Below are the code and all the weights of a small trained network. Each question names an input and a target symbol and asks about switching units off, where a switched-off unit gives its printed mean instead of its output.

import numpy as np


def w(rows, s, z=0):
    codes = np.array(rows[::2]) - 128.0
    scale = np.full(codes.shape[1], s)
    scale[-1] = z or s
    return codes * scale


def f(y):
    return y / 2 * (1 + np.tanh(0.7978845608 * (y + 0.044715 * y**3)))


def softmax(a):
    e = np.exp(a - a.max(-1, keepdims=True))
    return e / e.sum(-1, keepdims=True)


def log_softmax(a):
    a = a - a.max(-1, keepdims=True)
    return a - np.log(np.exp(a).sum(-1, keepdims=True))


def net(x, mask):
    ids = ['ΔΞΣεηλπφ'.index(c) for c in x.split()]
    T = len(ids)
    res = E[ids] + P[:T]
    r = res
    for j in range(2):
        rows = slice(4 * j, 4 * j + 4)
        q, k, v = (r @ M[0][rows].T for M in (Q, K, V))
        z = softmax(np.where(np.tri(T) > 0, q @ k.T / 4**0.5, -1e9)) @ v
        o = O[0][rows]
        res = res + np.where(mask[j], z, o[:, -1]) @ o[:, :-1]
    y = f(res @ A[0][:, :-1].T + A[0][:, -1])
    res = res + np.where(mask[2:14], y, B[0][:, -1]) @ B[0][:, :-1]
    return log_softmax(res[-1] @ U[:, :-1].T + U[:, -1])


Q, K, V, O, A, B = {}, {}, {}, {}, {}, {}
E = w([
[198,244,183,96],'Δ',
[156,248,90,190],'Ξ',
[210,72,158,136],'Σ',
[145,129,206,91],'ε',
[182,96,204,77],'η',
[106,115,202,38],'λ',
[95,71,151,166],'π',
[102,229,135,140],'φ',
],0.015)
P = w([
[251,141,136,99],'0',
[119,112,191,127],'1',
[121,187,137,69],'2',
[118,71,161,139],'3',
[102,199,101,104],'4',
[84,96,137,146],'5',
[99,170,72,144],'6',
[122,85,130,142],'7',
[138,199,110,88],'8',
],0.016)
Q[0] = w([
[125,138,151,224],'h1',
[123,152,69,140],'h1',
[92,159,118,71],'h1',
[100,68,145,154],'h1',
[231,73,88,255],'h2',
[85,12,183,247],'h2',
[94,128,98,16],'h2',
[197,140,186,211],'h2',
],0.009)
K[0] = w([
[104,118,166,151],'h1',
[115,162,117,164],'h1',
[154,131,188,133],'h1',
[8,122,122,166],'h1',
[96,108,160,111],'h2',
[84,137,141,147],'h2',
[146,78,153,130],'h2',
[141,112,110,176],'h2',
],0.013)
V[0] = w([
[194,155,127,104],'h1',
[69,191,132,155],'h1',
[196,136,6,108],'h1',
[147,83,232,144],'h1',
[146,157,156,98],'h2',
[185,141,80,165],'h2',
[120,150,117,46],'h2',
[106,146,117,73],'h2',
],0.012)
O[0] = w([
[88,159,60,133,246],'h1',
[74,156,211,82,56],'h1',
[2,131,146,76,81],'h1',
[155,48,202,191,254],'h1',
[122,146,68,151,228],'h2',
[70,177,225,104,141],'h2',
[160,155,60,68,182],'h2',
[172,113,96,124,137],'h2',
],0.0081,0.0088)
A[0] = w([
[155,242,69,133,236],'n1',
[151,178,84,26,112],'n2',
[120,20,149,111,145],'n3',
[117,171,87,105,47],'n4',
[1,244,136,87,151],'n5',
[189,182,38,49,149],'n6',
[37,251,64,157,251],'n7',
[145,81,240,166,168],'n8',
[179,210,120,61,235],'n9',
[180,74,3,95,117],'n10',
[140,103,143,170,102],'n11',
[161,182,63,47,59],'n12',
],0.0091,0.0024)
B[0] = w([
[195,37,191,137,240],'n1',
[33,105,176,196,180],'n2',
[173,101,199,70,175],'n3',
[88,70,2,107,158],'n4',
[138,179,114,98,219],'n5',
[84,99,124,180,215],'n6',
[158,99,188,58,250],'n7',
[112,215,101,111,198],'n8',
[141,119,95,200,197],'n9',
[87,163,81,187,202],'n10',
[94,187,108,131,156],'n11',
[45,136,78,155,186],'n12',
],0.0061,0.012)
U = w([
[209,238,254,168,221],'Δ',
[175,70,224,99,234],'Ξ',
[192,117,163,25,250],'Σ',
[82,92,143,73,18],'ε',
[87,247,176,116,115],'η',
[84,123,152,178,92],'λ',
[160,147,107,83,29],'π',
[76,89,213,109,16],'φ',
],0.0075,0.0024)

Each question gives the input, a string of symbols that net reads in full, and the target symbol t.
The units are the heads (4 rows each of Q, K, V and O) and the neurons (one row each of A and B). Each row of codes is followed by its name. A weight is (code - 128) times the scale printed after its matrix; where a second scale follows, it is the last column's (O, A, B and U).
mask holds one flag per unit, heads first, then neurons. A switched-off unit (its flag False) gives its mean, the last column of its rows in O or B, instead of its output. The means were averaged over made-up inputs and are rounded, as every weight is.
A unit's drop is (log p(t) with every unit on - log p(t) with that unit switched off) / (log p(t) with every unit on - log p(t) with every unit switched off).
The circuit of an input: a set's keep is (log p(t) with only the set's units on - log p(t) with every unit switched off) / (log p(t) with every unit on - log p(t) with every unit switched off). Starting from the 12 units with the biggest drops (on a tie, the unit counted first), units are removed one at a time, each time the one whose removal leaves the highest keep (on an exact tie, the one counted first), for as long as the keep stays at least 0.8.
circuit, biggest first: the units of the circuit, biggest drop first
k most important neurons: the k neurons with the biggest drops, biggest first
drop of u: that unit's drop, to one decimal
input Ξ λ λ Ξ Σ φ λ η ε, target η: circuit, biggest first => [h1]
input Ξ Ξ λ φ λ, target η: circuit, biggest first => [n5 h1]
input Ξ Ξ η, target η: circuit, biggest first => [h1 h2]
input λ λ η π, target Δ: circuit, biggest first => [h1 n8]
input λ Ξ λ Ξ Σ, target λ: circuit, biggest first => [n7 n3 n5]
input φ λ λ φ π Σ, target Δ: circuit, biggest first => [h1 n4 n8]
input π π η Σ ε φ, target Δ: circuit, biggest first => [h1 n4]
input λ λ Δ ε, target Δ: circuit, biggest first => [h1 n8]
input Σ ε λ ε λ ε π π Ξ, target Σ: circuit, biggest first => [n7 h1 n1]
input Δ η λ π η η π λ φ, target ε: 2 most important neurons => [n7 n4]
input π φ λ, target Δ: 2 most important neurons => [n4 n12]
input Ξ Δ η, target η: 2 most important neurons => [n5 n1]
input Ξ Ξ Ξ φ Δ, target η: 3 most important neurons => [n5 n2 n12]
input Σ π λ π φ, target Σ: most important neuron => [n7]
input λ λ Σ π ε π Ξ λ Ξ, target λ: 2 most important neurons => [n6 n12]
input λ λ Δ, target λ: drop of n2 => 0.1
input λ π π φ η η π ε λ, target λ: drop of n5 => 0.0
input λ π Ξ λ Ξ π π φ ε, target λ: drop of h2 => 0.4
